Each row is followed by its group and then its class within the group.
[  6.5  -5.6 -13.4 -28.3   2.9  12.2 -10.2  -5.3   3.7   5.4  -4.6   0.8
  -3.5  -2.3 -20.3 -13.5 -21.2  -5.8] : Z523/<4>
[ 20.6 -17.0 -42.9  -4.0  16.2   3.7  -6.4   2.4  -7.1   1.1  -1.4  14.0
  54.5  11.9 -25.7 -26.9 -35.9 -23.5] : Z523/<8>
[  5.8  -1.2  23.3   7.7  13.4  -1.6 -12.9  17.4   9.4  -0.3   3.8   9.3
   3.4   0.2 -11.5 -10.8 -15.1 -10.2] : Z523/<8>
[  6.8   1.2  -7.8 -29.3 -15.4  -3.4  -3.2   0.4   7.2  -3.5   0.4   3.9
  25.5   0.2  -8.8 -19.9 -30.9  -9.4] : Z523/<4>
[ 25.1   2.3   7.8 -19.2   1.1   7.7 -16.2  -5.6  -4.7  12.8   6.9   8.6
 -34.6 -10.3  13.7   2.1 -24.2  23.6] : Z268/<6>
[ 20.4  14.5  21.5 -17.5  24.5  -3.0  17.1  -9.9  47.2  23.5  11.8   5.0
 -10.6  -4.3  20.8   1.0   0.9  38.6] : Z268/<6>
[ -3.8   9.0  -5.7  -4.4   2.5   1.3   8.7 -16.7  12.9   0.3 -12.4   4.7
  -3.0  -2.4   0.5 -14.8 -23.2 -15.7] : Z523/<4>
[ 24.9   1.8  -5.9  -7.3  -0.1  21.0   8.3  -5.9  -9.4   6.0  -6.6   2.0
 -15.2  -4.0  -1.8 -13.0  -8.8  12.8] : Z268/<6>
[  8.5   5.1  -1.5 -11.6   3.6  -9.0  -8.6 -11.2  31.6  11.7 -10.1 -89.8
  -3.4 -12.3   2.8 -13.1 -49.1  -1.6] : Z523/<4>
[ 12.5   9.0  -2.2  14.5   6.2   5.9 -14.8  10.2   6.8 -17.2 -14.4  12.6
 -16.9  21.5  -9.7 -26.7 -40.4 -11.9] : Z523/<8>
[ 13.0  -7.9  -3.4  -7.5  -0.8  10.5 -16.6  -1.8  21.4   5.0 -17.0   2.1
 -39.9   4.0 -20.4 -34.0 -42.8   0.2] : Z523/<4>
[ 10.2   6.1   3.1  10.9   7.3 -14.8  -4.1   3.0  10.3  -5.2   3.2   3.2
 -20.9  10.4  -0.5  -3.8 -11.3 -13.1] : Z523/<8>
[  7.9   3.4  -4.2  13.0  11.1   2.4 -11.5  -9.8   9.0 -14.4   7.3   5.3
 -18.8   1.2  -4.0 -14.9 -62.5  12.4] : Z523/<4>
[ -4.0  -2.0  15.5  10.7   4.7  -2.6  -8.8   9.0   0.1  -3.9   1.1  -6.5
 -11.6   6.3   5.6  -6.6   1.2 -11.8] : Z523/<8>
[ -1.9  -5.8  39.7 -14.1  10.8   5.5 -11.8  19.6   3.2   0.6   4.6  12.7
 -13.4   0.6   8.0 -11.3 -16.9 -12.0] : Z523/<8>
[ 13.0   3.4 -16.1  -8.6   6.6   4.2   6.8 -20.1  -3.6  12.8  10.6   4.9
 -28.7  10.1   2.3 -13.8 -32.2  26.3] : Z268/<9>
[  9.8  14.8 -12.0   1.1  -4.5  -4.4   3.6 -10.2   0.6  18.5  15.7   6.5
 -31.2 -10.9  -2.5 -24.4 -23.8  15.1] : Z268/<6>
[ 17.0   7.6   2.5 -20.3   0.5   0.9   6.4  -2.0  21.2   9.2  13.3   7.0
  24.5 -11.4   3.0 -45.9   6.7  14.0] : Z268/<6>
[ 14.1   6.3 -11.7   4.4  -9.5  11.7  10.8 -28.5  -2.7  17.5  -1.0  -2.7
 -25.9   6.5   7.8  -1.8 -29.4  38.2] : Z268/<9>
[ 19.4  11.2 -15.0 -24.4  -1.4   7.9   8.0 -15.5  -7.3  29.4   2.5   3.1
 -12.4   0.8  12.5 -21.0 -12.7  21.0] : Z268/<6>
[ 20.8  -0.8  -1.0  -2.4  -9.0   7.3  -0.6  -9.1   1.8  19.2   1.1  -1.4
 -30.4 -13.2  28.6   2.2 -32.6  19.4] : Z268/<6>
[  4.8   1.6  -6.1 -14.5  -0.8   8.5   6.6 -21.4  -7.3   8.5   6.2  -7.9
 -13.7   2.5   6.7  -7.4 -31.1  12.8] : Z268/<9>
